Below is a small trained network, with its code and all its weights. Each question gives an input and a class and asks what happens when units are switched off, that is, made to give their printed mean instead of their output.

import numpy as np


def w(rows, s, z=0):
    codes = np.array(rows[::2]) - 128.0
    scale = np.full(codes.shape[1], s)
    scale[-1] = z or s
    return codes * scale


def f(y):
    return np.maximum(y, 0)


def log_softmax(a):
    a = a - a.max(-1, keepdims=True)
    return a - np.log(np.exp(a).sum(-1, keepdims=True))


def net(x, mask):
    res = np.array(x, float).reshape(1, 3) / 4 @ E
    y = f(res @ A[0][:, :-1].T + A[0][:, -1])
    res = res + np.where(mask, y, B[0][:, -1]) @ B[0][:, :-1]
    return log_softmax(res[-1] @ U[:, :-1].T + U[:, -1])


A, B = {}, {}
E = w([
[57,97,106,85,1,112],'x0',
[210,198,196,18,136,80],'x1',
[173,78,73,94,163,4],'x2',
],0.01)
A[0] = w([
[132,90,79,194,162,169,158],'n0',
[128,132,151,130,174,78,13],'n1',
[146,153,107,66,104,135,69],'n2',
[170,142,159,53,140,64,223],'n3',
[167,174,156,131,210,154,203],'n4',
[161,184,137,152,207,133,212],'n5',
[119,45,86,161,185,96,247],'n6',
[113,125,169,124,106,172,198],'n7',
[169,107,109,192,151,86,142],'n8',
[140,169,147,149,63,151,228],'n9',
[81,152,157,119,103,190,143],'n10',
[154,90,98,49,73,5,253],'n11',
[145,153,109,173,102,138,117],'n12',
[153,107,148,184,139,167,200],'n13',
[69,117,122,135,18,145,190],'n14',
[172,176,177,144,160,164,240],'n15',
[105,101,42,189,200,106,199],'n16',
],0.011,0.0029)
B[0] = w([
[83,49,137,168,119,172,208],'n0',
[119,150,149,87,159,155,150],'n1',
[90,130,132,174,137,152,158],'n2',
[95,167,90,195,81,193,216],'n3',
[157,153,54,98,215,131,201],'n4',
[210,146,39,81,199,92,198],'n5',
[186,45,145,182,71,94,205],'n6',
[111,124,91,155,168,157,176],'n7',
[148,61,111,105,113,127,170],'n8',
[109,138,49,169,143,159,178],'n9',
[83,151,106,122,186,132,192],'n10',
[251,221,172,101,28,91,255],'n11',
[109,134,131,109,142,145,151],'n12',
[131,106,72,132,158,98,184],'n13',
[128,217,69,166,191,205,231],'n14',
[140,128,60,105,188,124,195],'n15',
[96,67,154,212,96,89,213],'n16',
],0.013,0.014)
U = w([
[187,135,61,43,234,95,184],'0',
[90,164,47,154,203,211,129],'1',
[107,1,201,195,54,62,54],'2',
[173,163,137,159,47,110,237],'3',
[79,93,180,41,180,98,2],'4',
],0.0067,0.002)

Each question gives the input, the list of numbers given to net, and the class t.
The units are the neurons (one row each of A and B). Each row of codes is followed by its name. A weight is (code - 128) times the scale printed after its matrix; where a second scale follows, it is the last column's (A, B and U).
mask holds one flag per neuron, in row order. A switched-off neuron (its flag False) gives its mean, the last column of its row in B, instead of its output. The means were averaged over made-up inputs and are rounded, as every weight is.
A unit's drop is (log p(t) with every unit on - log p(t) with that unit switched off) / (log p(t) with every unit on - log p(t) with every unit switched off).
The circuit of an input: a set's keep is (log p(t) with only the set's units on - log p(t) with every unit switched off) / (log p(t) with every unit on - log p(t) with every unit switched off). Starting from the 12 units with the biggest drops (on a tie, the unit counted first), units are removed one at a time, each time the one whose removal leaves the highest keep (on an exact tie, the one counted first), for as long as the keep stays at least 0.8.
units of the circuit, in order: the units of the circuit, biggest drop first
k most important neurons: the k neurons with the biggest drops, biggest first
drop of u: that unit's drop, to one decimal
input [-6,8,-7], class 0: units of the circuit, in order -> (n5)
input [-3,1,-5], class 0: 2 most important neurons -> (n3; n14)
input [6,-5,4], class 3: 2 most important neurons -> (n14; n11)
input [-8,-3,2], class 0: 2 most important neurons -> (n5; n4)
input [2,-1,7], class 3: 2 most important neurons -> (n11; n0)
input [-7,-2,4], class 0: 2 most important neurons -> (n5; n4)
input [-2,4,-7], class 0: 2 most important neurons -> (n14; n3)
input [7,-6,8], class 3: 2 most important neurons -> (n11; n14)
input [3,-4,1], class 2: drop of n14 -> -0.1
input [-5,2,8], class 3: drop of n14 -> 0.1
input [4,0,7], class 3: drop of n15 -> 0.0
